Each row has a class, written after it.
[-36 -23  13  34 -14  29  39 -26 -26  13  25 -45  23 -29   6  39 -15  22
 -12 -11 -22   4  -9  44  21  -7 -11   5 -22  -8  -5  41]  (196)
[  4  -9 -11 -25 -10   0   3  13  10  -2  -4 -10  30   5  -9  -4 -26  10
  17  -8  -1  33 -16  12  40 -34 -28  11  -9   7 -31  24]  (18)
[-36   4  30 -18   5 -28 -19  -5 -10  20  36  21  23  21  37  18  -5  -3
  18 -18   6 -43  -8  10 -11 -14 -12  34  26  22  27   5]  (196)
[-17  19 -29  21  32 -26  -3   5 -26   0 -41   7 -22 -30  17 -38   1 -18
  -8  12  12 -29  -8 -18  18 -24  19  36 -26   7   3  14]  (203)
[-16  17  31  -5  45  -7 -35  12   7  18   6   7  33  37   2   6  -1 -18
  11  10   0 -33   2 -33 -27  21 -30 -16  53  14  -3   4]  (170)
[-49  -5   6  10  47  38  -3 -37 -35  22  16 -17  51  20 -77  25 -35  -9
   1   0   1 -29   9   3  43 -28  18 -32  -9  -3 -12  44]  (203)
[-13  22  26 -30 -12 -15 -40   5  11   5 -16 -13  40  48  -6 -14  -7  -7
   3  13  16 -22  -5 -29 -32 -12 -17  18  18  21  -1  24]  (170)
[-29 -23 -32  37 -24   0  10 -16 -30 -12  37 -29   2  10 -22   2 -28  22
  20 -12  28  -5 -36  27   9  -5 -25  48   0  18   1  24]  (18)
[-34 -27 -17  12   5  17 -14  -6  -5 -20  30 -46  15  -7 -39  13  -9  40
   3  21  30   8 -10  13  -3  17 -34  10 -19  -3 -12  16]  (170)
[  6   1 -40  -4 -73  -1  -9  13  90  15  42  20 -11  94 -47   3  36   0
   4 -21   1 -18  -6  33 -32 -24   4  -5  29  29 -28 -25]  (67)
[ 27  36   2   3   9 -11  64  -9  -9  18 -34  -3  18  49 -52 -41  28 -40
  -2 -29 -10 -26  13 -18 -26 -16 -38  -2 -24  -6  10  38]  (200)
[ -6   5  -8  32 -52  -8   0   9  32  22   7  23 -43  51   0   8  47  -7
   2 -12 -36   9  18  19 -28  10 -12   5 -14   1 -12 -26]  (109)
[-29 -21   3  11 -28  21  27 -19 -58 -17  31 -46  16  -8   2  31 -30  40
  -1   9   9   9 -22  21  10 -26 -14  31 -26   8  31  44]  (196)
[-11 -34 -16 -51 -11  29  25   2 -23  12  23   7  11 -22   7  28 -36   4
  38  18  -5  21  18 -30  57 -12 -24 -21   1  -9   8  13]  (41)
[ -2 -30  -6 -74  20  27  16  18   4  -7  20   5  38 -42 -17  30  -3  40
  41  16   4  44  37  -5  61 -21 -24  -2 -34  18  -5  18]  (116)
[-49  -9   5  -4  -3  42  41 -28 -21  29  42  -7  18   2 -76  15 -19   6
  18 -14  20 -24   5  -1  42   2  25  -1   1  -8  37  43]  (203)
[ 13   2 -35   7 -62 -11 -56  19  94  35   0   9   4 101 -48 -42  31  -1
  -3 -16  -7   4 -20  44 -41   0 -29   6  22  16 -32  -6]  (18)
[  2 -24   0   1  23  15  50  26  -3  -7  -3  -3 -21 -24  58   5 -18  15
   5  37 -36  42  -6   0  28 -21 -20  -3 -21  -7 -19   8]  (196)
[-28 -21  -7  28  22  13 -22 -24 -23  27  28   5  41  28 -45   7 -32  -2
  -1  -6   6 -22 -19  23  19   5   6   0   4 -10  -5  32]  (18)
[  6   6 -22 -12 -64   2 -29  -2 100   6  39  20  -1  72 -26  37  20  -1
  -1 -23   7   1 -13  46 -21 -34  24 -14  12  25 -40 -31]  (67)
[-23  16  23 -11  -1 -17   1 -12  -3  46   7   1  15  19   7 -13   4 -20
   9 -16  13 -43  -2  20 -20 -27  -9  18  13  -1  12   4]  (203)
[  8  45  -8  -9 -21  -3  37 -12 -20  17 -42  12   8  35  -1 -13  -3 -41
  -5 -30   2 -39 -10  -1 -17 -26 -13  19 -29 -12   8  41]  (67)
[-35 -37 -20  16 -31  18  -1  -9 -44 -17  19 -28  11  15 -18  33 -29  12
   2   2   7  -8 -22   5  17 -23   3 -18  -2   3  -4   9]  (67)
[ 33  -4 -13  10 -47   1 -17   8  92  13  31  10 -17  84 -21  -7  34  17
 -13  17   1   0  18  32 -51  10   6   7  11  30 -34 -26]  (170)
[  0 -29  18 -36  43  17  30   9 -47 -12  18  14  10 -30 -11  17 -17  16
   3  35 -16  27  31  -4  27  -3  20 -15 -32  -2 -22   7]  (116)
[-66 -25  11  -8 -14   4  21 -26  -9  -5  34 -31  30 -11 -63  18 -13  29
   9   6  12  -4  -1  19   6 -18   2  33 -25  10 -32  29]  (116)
[  9  17 -70  -3   5   5 -32  -8  11 -10  11  -7  14 -14  23  26 -33  -3
 -17  -1  59  -5 -72  -2   1 -59   7  -2 -14 -10  13  14]  (67)
[-56 -18   7 -21   7  35 -27 -39 -29  39  28   7  47  10 -19   2 -25 -20
  29   9   3 -32  12  16  14  -8  14  -9 -25 -10   3  43]  (109)
[  5  25 -48 -27  28  -4 -22 -19  -7 -22  33   6  21 -14 -25  -7 -23   3
  10   2  50  -8 -34 -16   2 -53  10  18  -6   1  27  14]  (109)
[-37 -16   7  38 -30 -12   9  -5 -64  -9  15 -50  22  40 -37  18 -36  18
 -17  -8  -9  12 -35  32   1 -32 -38  24  -9  -3 -42  32]  (18)
[ 15 -45  10 -14  15  17  78  18 -34  -9  53  -3  -4 -25  25  43 -25  20
  10  13  -7  54  10  16  57 -33 -19 -21 -25 -11 -19   1]  (200)
[  4  54  12  25  21   6  38 -45   8   8 -65  -7  -2  30 -47 -15   4 -44
  -1 -37 -11 -25  23   6  -5 -15   0   7 -41   3 -17  26]  (203)
[ 12  20   0 -10 -19  -1  35  -5 -12  23 -47 -13   1  31 -60 -35  47 -37
  -1 -30 -22 -28  36 -28  -9  -3   8 -35 -27   4  19  10]  (203)
[ -3 -25   3 -44  40  15  20   6 -43 -17  20   7  24 -22 -26   9 -25  19
  18  14  -1  16  29  -3  37  -8  -6  -6 -11  13 -17  15]  (116)
[-39 -18 -34  20 -13  38  30 -27 -58   7  34 -34  15  -4 -58   8 -35  11
  -1  30   3 -13 -12  -5   8  -1 -18   4   1 -16   4  52]  (41)
[  8 -14  -7 -27 -70  14  -1  17  87  33  18  40 -27  66 -12  10  42  -6
   6  -3 -17   8  19  10 -23  18  20 -16   6   9  -5 -19]  (16)
[  0  41  -9   3 -17   7  45 -16  -5  19 -54  -8  17  13 -32 -37   9 -42
   0 -40 -11 -27  13  -2  -6   6 -22  11 -33   0 -12  52]  (73)
[ 10   6  -6   0 -78  -4   2   9  49  31   4   8 -12  64 -22 -39  30 -14
 -11 -20 -15 -14  12  49 -46  16  -1   7  12  16 -32  -3]  (73)
[-28 -37 -14   8  32  41  -2 -20 -37  -2  33 -11  24  26 -59  -7 -48  19
   8  21  26 -22   6 -14  22  36 -10 -10  15  -8   8  36]  (170)
[-46 -32  31  -8  51  33 -11 -14 -58  -7  20   0  34 -12 -27  19 -62  -9
   8  -4  -1  13   2  29  61  18 -11 -38   0 -20 -28  39]  (200)
[-32  -3  -1 -23  17  38   4 -35 -42  10  17   8  43  -1 -32  20 -36 -13
  11 -20  15 -37  12  22  30   9   4   7  -6   1   2  64]  (16)
[ 23  31 -36  -5 -48   8  21 -12  -7  42 -32   2  18  38 -39 -26  26 -38
  -7 -34 -31 -38  38  -6  -7   4 -34  -6   2   7  -3  40]  (41)
[  5 -21 -20 -27  18  35  49  12 -26   8  21 -13   1 -12 -14 -14 -14   9
  17  30   0  14  16   3  40 -34   5 -21 -19   4  -6  19]  (203)
[-27 -23   2  -9  -6  28 -40 -37  -7  20  14  -8  55  47 -70  11 -32  14
 -15  11   7 -14   9  19  -1 -15  24 -11  -9   8 -16  35]  (116)
[  9  17  -6   6 -66   3  13   9  57  41  33   6   0  87 -25  11   8 -11
  -3 -22  -4  12 -33  21 -30 -16  -6   6  16   6 -16  11]  (18)
[-46 -30   5 -15   7  39  -4 -47 -37  19  32  -5  56  23 -30  35 -44  -7
  23  -2  17 -39  -3  32  19 -23   5 -19 -25 -11  -4  36]  (67)
[-38 -27  -4  12 -35  18  19 -39 -26  14  -2 -48  39   4 -14  24  -9   2
   1 -17  -2 -26   2  24  -3 -21 -24   7 -23   3 -12  39]  (16)
[ 24   2   1   0 -39  -3  -3  -1 114  21  43  42 -12 110 -22  34  16  13
  -2  -4  -2   3  30  22 -15 -12   8  17   6  32 -48 -29]  (170)
[ 12  12 -27   9  -9 -13 -70  -4  28 -12 -58   4   5 -25  27 -31  -6  -5
 -29  -9  10  -7 -18  29 -11  10   6  22  19   7  -7   9]  (16)
[ -4   5 -16   8   1 -35 -26  13  18 -14 -23  25 -28  -7  44 -26  -9   1
 -11 -16  -2  -5 -20   7   8  -1  -1  37  14  10   2  -9]  (196)
[-10  14  39  -7 -16 -15  38 -26 -12  16 -37  15   8  34   9 -11  -2 -20
  13 -35 -25 -31  23  -3   0  -4 -12  37 -22   5  24  25]  (196)
[ 21   3 -20 -17  39  13  38  16 -61 -32  -4   6  16 -36 -12  22 -26   6
   0 -11  -3  24  21 -11  68 -18 -13 -10 -32   6 -16  28]  (73)
[ 15   8 -24 -11 -77  42  12  18  66  16  -2  13 -34  68 -33 -20  32 -12
  12  -9 -11   7   3  -8 -36  46  -2 -18  42  19  23  13]  (16)
[ 30  44  19 -12  17   5  51 -14   9  22 -43  16  21  24 -10 -14  25 -25
  -2 -27 -36 -15  30   6  -8  -9 -18  11 -39  -2  12  43]  (196)
[ 10  17 -18  -1   3 -16  -7  15 -26  -1 -22  22   3 -48  19 -34 -16   7
 -20 -15  18  -8  -9  23  25  14  -6  50   2  -9  12  26]  (73)
[  1 -29 -22 -17   2   2  44  18 -13  -8  32  -4   6 -30 -23  33  -5  29
  11  25 -26  31  20 -22  49 -30 -30 -10  11  -4 -20  -8]  (41)
[ 12   7 -24   0  31 -18 -26  19   3 -16 -42  22 -10 -60  26 -35   4   2
 -10  -7   7  -5 -11  -3  10  34 -14  23  36  -9  22   0]  (16)
[-32  -1 -33  13 -35  15  -3 -35 -43 -19  18 -48  18   5 -60  41 -18   6
  -5 -14   2  -3   1  17   8 -16 -31  -1 -21   8 -28  31]  (41)
[  0  12 -18  -9 -10 -47 -41  25  -9  11 -28  36 -15 -35  46 -40 -18  -5
  -9 -26  29   0 -47   8  21  19  -5  58  11 -22  26   7]  (18)
[-25  18  13 -15 -17  -4   8   9 -27  -5  18  -1   6  27  -3  26   8 -12
  34 -12  18 -28 -25 -25 -30  -5 -24   3  28  13  47   4]  (67)
[  0  -7 -18  21 -89   9   7   0  74  44  15   0 -15  59 -18 -15  49  -7
   1 -13 -39   4  18  28 -30 -12   3  -8   7  13 -25 -14]  (109)
[ 27 -30 -11 -10  10   7  36  15  -5 -25  18  -8  -6  10  16  20 -27  36
  -2  28  -1  38  26  13  33 -27 -28  11 -36   8 -53  -3]  (170)
[-41 -29  -3  13  -5  35  -4 -36 -46  22  50 -15  46  -4 -43  12 -45   8
  18 -10  29 -25 -28  19  27  23  18  11  11  -4  34  53]  (18)
[  6  50  16  21   7  13  40 -32   5  11 -49  22  -4  45 -25 -12  -1 -31
 -11 -22 -22 -22   5 -12 -13  11  12  26 -33  -4  28  52]  (196)
[-26  -9  18 -28 -42  -2   0   4 -36  36  31  15  16  37   2 -14 -20 -20
  26 -19  13 -25 -18   5  -2  14   0  21  19   4  27  32]  (18)
[ -1  19   2 -18  14 -34 -71   5 -19  -8 -62  11  34 -17   4 -45 -31  12
 -41  16   7  -2 -13  14   2 -23   8  51  -1   3 -21  30]  (116)
[-31 -11  25   9  10  48  36 -35 -27   9  26  15  21  45 -62  21 -59  -6
  22 -15  14  -1   3  -3  47  18  -3  -2   8  -9  26  55]  (200)
[-10 -25  14 -17 -24   7  19   3 -17   1 -18 -17  12 -20  31   8  -2   3
  29   2 -43  34  32   6  35 -35 -27 -11 -28   5 -32  -3]  (109)
[  0  13   2   1  10 -14 -43   3 -16 -12 -52   6  -2 -15  48 -42  -6   0
  -8  12  -7  -8  -8  22 -12  10  -7  41 -19  10  15  24]  (196)
